The symbols move the states like this.
w285 ! w129
w285 § w65
w170 ! w208
w170 § w848
w368 ! w325
w368 § w639
w795 ! w137
w795 § w478
w129 ! w368
w129 § w429
w208 ! w860
w208 § w904
w989 ! w36
w989 § w602
w77 ! w863
w77 § w802
w922 ! w592
w922 § w519
w325 ! w922
w325 § w50
w786 ! w8
w786 § w407
w14 ! w870
w14 § w936
w592 ! w936
w592 § w870
w407 ! w403
w407 § w786
w429 ! w65
w429 § w129
w253 ! w946
w253 § w488
w519 ! w50
w519 § w922
w848 ! w741
w848 § w170
w628 ! w795
w628 § w579
w421 ! w77
w421 § w460
w946 ! w904
w946 § w860
w460 ! w211
w460 § w421
w918 ! w602
w918 § w36
w307 ! w31
w307 § w522
w978 ! w253
w978 § w446
w31 ! w802
w31 § w863
w639 ! w429
w639 § w368
w602 ! w628
w602 § w989
w802 ! w460
w802 § w77
w904 ! w848
w904 § w208
w860 ! w488
w860 § w946
w499 ! w285
w499 § w314
w936 ! w918
w936 § w14
w65 ! w314
w65 § w285
w488 ! w446
w488 § w253
w8 ! w499
w8 § w443
w446 ! w307
w446 § w978
w137 ! w421
w137 § w211
w211 ! w478
w211 § w137
w522 ! w978
w522 § w307
w443 ! w407
w443 § w8
w863 ! w522
w863 § w31
w870 ! w519
w870 § w592
w314 ! w443
w314 § w499
w50 ! w639
w50 § w325
w403 ! w170
w403 § w741
w36 ! w14
w36 § w918
w579 ! w989
w579 § w628
w741 ! w786
w741 § w403
w478 ! w579
w478 § w795

In the rows, zero is written as 49.

The rows follow the links: the fewer symbols apart two states are, the more alike their rows tend to be.

Each row is also shifted at random along 3 hidden directions that mean nothing.

Row, then state:
  42    53    56    47    71    14    33    38    30    55    55    48    46    32    36    33    66    35    57    54    25    42    56    49    39
state: w129
  62    54    54    41    57    24    47    55    37    44    32    30    66    43    52    24    59    38    74    55    28    50    24    64    29
state: w860
  58    55    60    52    60    45    41    47    40    47    45    42    57    42    60    36    54    37    78    59    45    61    39    68    46
state: w208
  56    50    56    64    39    44    50    48    49    33    40    41    67    56    71    59    43    40    77    60    60    77    29    59    44
state: w446
  51    56    64    57    63    18    50    31    32    50    48    46    57    48    42    48    59    38    71    72    41    60    29    57    48
state: w325
  79    50    44    49    52    70    62    49    30    47    30    35    72    50    49    44    41    50    72    64    30    45    12    51    50
state: w918
  64    52    46    54    34    43    60    59    47    30    30    35    70    58    58    53    46    45    64    54    46    60    18    46    34
state: w31
  24    44    63    48    71    -9    42    31    58    66    65    60    34    43    47    40    61    47    42    48    58    58    82    60    49
state: w65
  40    49    42    45    40    47    60    50    59    55    54    57    43    60    37    62    49    61    22    44    58    39    56    32    54
state: w14
  48    45    44    61    22    41    68    53    60    34    41    48    60    68    55    75    41    56    41    51    66    64    35    33    45
state: w478
  33    54    63    39    65    -3    54    35    57    68    57    58    39    54    34    42    65    50    40    55    58    49    56    59    51
state: w429
  29    49    45    33    48    19    40    64    63    54    57    52    32    43    38    33    63    51    21    24    45    30    78    42    32
state: w904
  51    39    37    59    30    33    57    60    53    33    37    41    64    57    57    59    42    52    40    40    50    52    46    30    33
state: w211
  34    58    54    33    36    16    62    60    71    49    48    53    40    66    37    49    64    55    28    40    65    47    43    50    40
state: w946
  73    36    37    64    52    97    47    48    38    47    44    43    64    41    70    55    25    52    65    53    42    53    49    47    60
state: w602
  60    42    34    53    32    59    52    66    45    33    36    38    63    49    56    51    40    50    47    39    37    43    43    32    33
state: w460
  66    44    46    60    66    75    36    40    26    50    49    43    58    32    56    44    40    42    70    57    26    46    51    51    55
state: w592
  63    46    52    67    56    65    51    35    36    46    46    47    62    49    63    61    36    45    75    70    50    67    36    54    60
state: w936
  46    75    67    38    52    67    49    44    42    55    62    59    37    57    21    49    71    44    54    67    48    41    22    58    62
state: w8
  36    33    44    82    26    69    50    44    68    33    64    67    45    62    75    97    26    56    34    46    87    79    78    32    68
state: w579

In each set, the symbols that take the first to the second take the third to the fourth. Give the fourth.
Answers are names.
A   16    44    55    51    56    26    22    47    61    54    77    65    23    34    50    48    58    42    27    30    56    49   106    46    46
B   59    53    57    50    65    81    30    48    39    55    57    49    46    31    61    34    48    40    74    53    39    48    54    69    56
C   41    55    49    43    43    44    67    45    60    57    54    58    40    66    30    63    54    60    25    51    62    42    45    39    58
D w936

A   40    60    54    39    62    64    26    49    38    58    68    57    29    31    29    34    65    43    42    43    28    27    67    48    50
B   73    44    29    36    42    57    68    68    49    48    21    30    68    53    51    33    40    60    47    40    34    31    28    43    35
C   62    31    26    44    43    64    52    68    55    48    35    36    57    43    64    39    32    59    37    27    40    36    67    39    38
D w285

A   55    30    28    44    44    22    56    67    58    48    30    33    62    47    63    35    37    58    36    25    43    41    64    40    28
B   49    42    31    47    36    70    52    61    53    46    49    50    48    49    43    57    40    61    22    33    44    31    63    25    48
C   38    64    75    65    54    65    42    26    44    50    74    70    39    54    46    73    58    40    67    77    67    74    40    62    75
D w403

A   66    36    42    67    42    64    60    45    50    45    36    43    68    56    73    63    28    54    63    56    60    68    41    51    56
B   44    58    52    27    64    33    54    48    49    71    52    53    36    46    23    32    64    56    31    45    37    24    51    51    51
C   57    36    40    61    44    48    35    58    44    33    41    36    64    36    74    45    39    40    61    39    38    58    61    45    34
D w786

A   62    36    47    64    58    28    53    42    38    46    36    38    69    44    65    48    39    46    68    57    41    59    43    50    43
B   41    59    56    49    44    76    63    39    61    60    63    69    35    69    34    76    51    62    33    61    74    52    44    47    78
C   41    43    58    59    73    68    19    36    48    62    74    62    31    26    66    42    46    41    62    47    52    58    91    68    64
D w285

A   31    57    55    39    47    47    39    55    61    53    64    62    29    47    37    48    62    51    29    37    57    40    69    48    50
B   59    49    35    30    34    50    71    71    61    48    28    37    57    63    44    39    47    63    34    35    48    32    31    44    36
C   47    53    41    37    34    24    74    57    57    49    38    47    53    70    27    55    56    62    24    44    50    36    30    29    40
D w802

A   54    39    46    61    50    37    36    55    44    35    43    38    63    37    73    43    42    38    68    43    41    63    59    52    34
B   44    52    65    69    64    54    33    27    37    50    67    60    44    42    52    62    51    36    69    68    53    67    56    58    64
C   65    35    37    54    44    47    63    54    53    44    30    37    68    53    66    50    33    56    55    45    51    55    42    45    44
D w314

A   44    52    63    45    71    26    39    39    46    62    56    51    44    38    49    31    60    40    63    55    46    54    56    70    50
B   33    55    60    46    53    31    61    35    62    63    62    65    36    63    34    62    56    58    32    58    71    53    51    52    65
C   44    54    59    40    73    49    39    39    48    69    62    58    33    39    41    33    58    47    52    51    45    40    65    64    58
D w870

A   50    65    71    39    65    21    57    36    48    60    46    50    51    54    37    36    67    42    71    69    52    58    22    74    52
B   43    53    44    31    35    49    58    67    67    51    45    50    42    58    39    45    55    59    26    33    56    36    49    46    42
C   51    39    38    55    38    -1    52    62    49    31    29    29    70    49    60    43    48    45    50    37    39    54    47    36    17
D w602

A   39    61    65    55    60    49    36    34    37    52    66    60    39    42    38    53    63    39    60    64    46    54    49    56    58
B   44    44    41    41    33    34    63    64    72    47    40    47    51    62    55    50    46    59    31    34    65    51    55    45    41
C   51    51    61    50    71    60    32    40    43    58    60    53    44    34    59    38    51    40    70    56    47    57    61    69    58
D w14

A   70    46    50    58    40    48    76    47    52    42    27    39    75    70    61    62    38    54    69    67    62    69    10    53    53
B   35    49    69    57    69    33    36    31    55    63    69    63    36    43    59    49    55    42    59    58    65    68    73    70    63
C   36    62    59    44    54    76    32    47    48    54    72    66    25    42    35    50    62    46    42    49    49    39    65    51    61
D w211

A   75    39    24    38    49    62    57    67    39    49    23    27    69    41    54    28    35    58    49    35    21    26    42    41    32
B   31    55    61    54    65    40    27    37    42    54    73    60    33    35    42    48    63    39    50    53    44    48    73    51    54
C   53    45    58    72    62    63    37    29    33    47    59    54    53    40    61    60    44    39    73    69    48    66    53    56    63
D w946

A   69    47    48    58    35    60    80    50    56    41    28    42    72    73    62    67    33    57    65    66    70    70    10    53    56
B   69    57    54    57    43    94    46    52    40    38    43    44    62    48    64    53    41    42    82    64    49    63    24    62    55
C   49    54    43    31    32    49    65    68    68    48    41    46    47    64    42    45    52    62    29    37    59    39    40    45    42
D w443

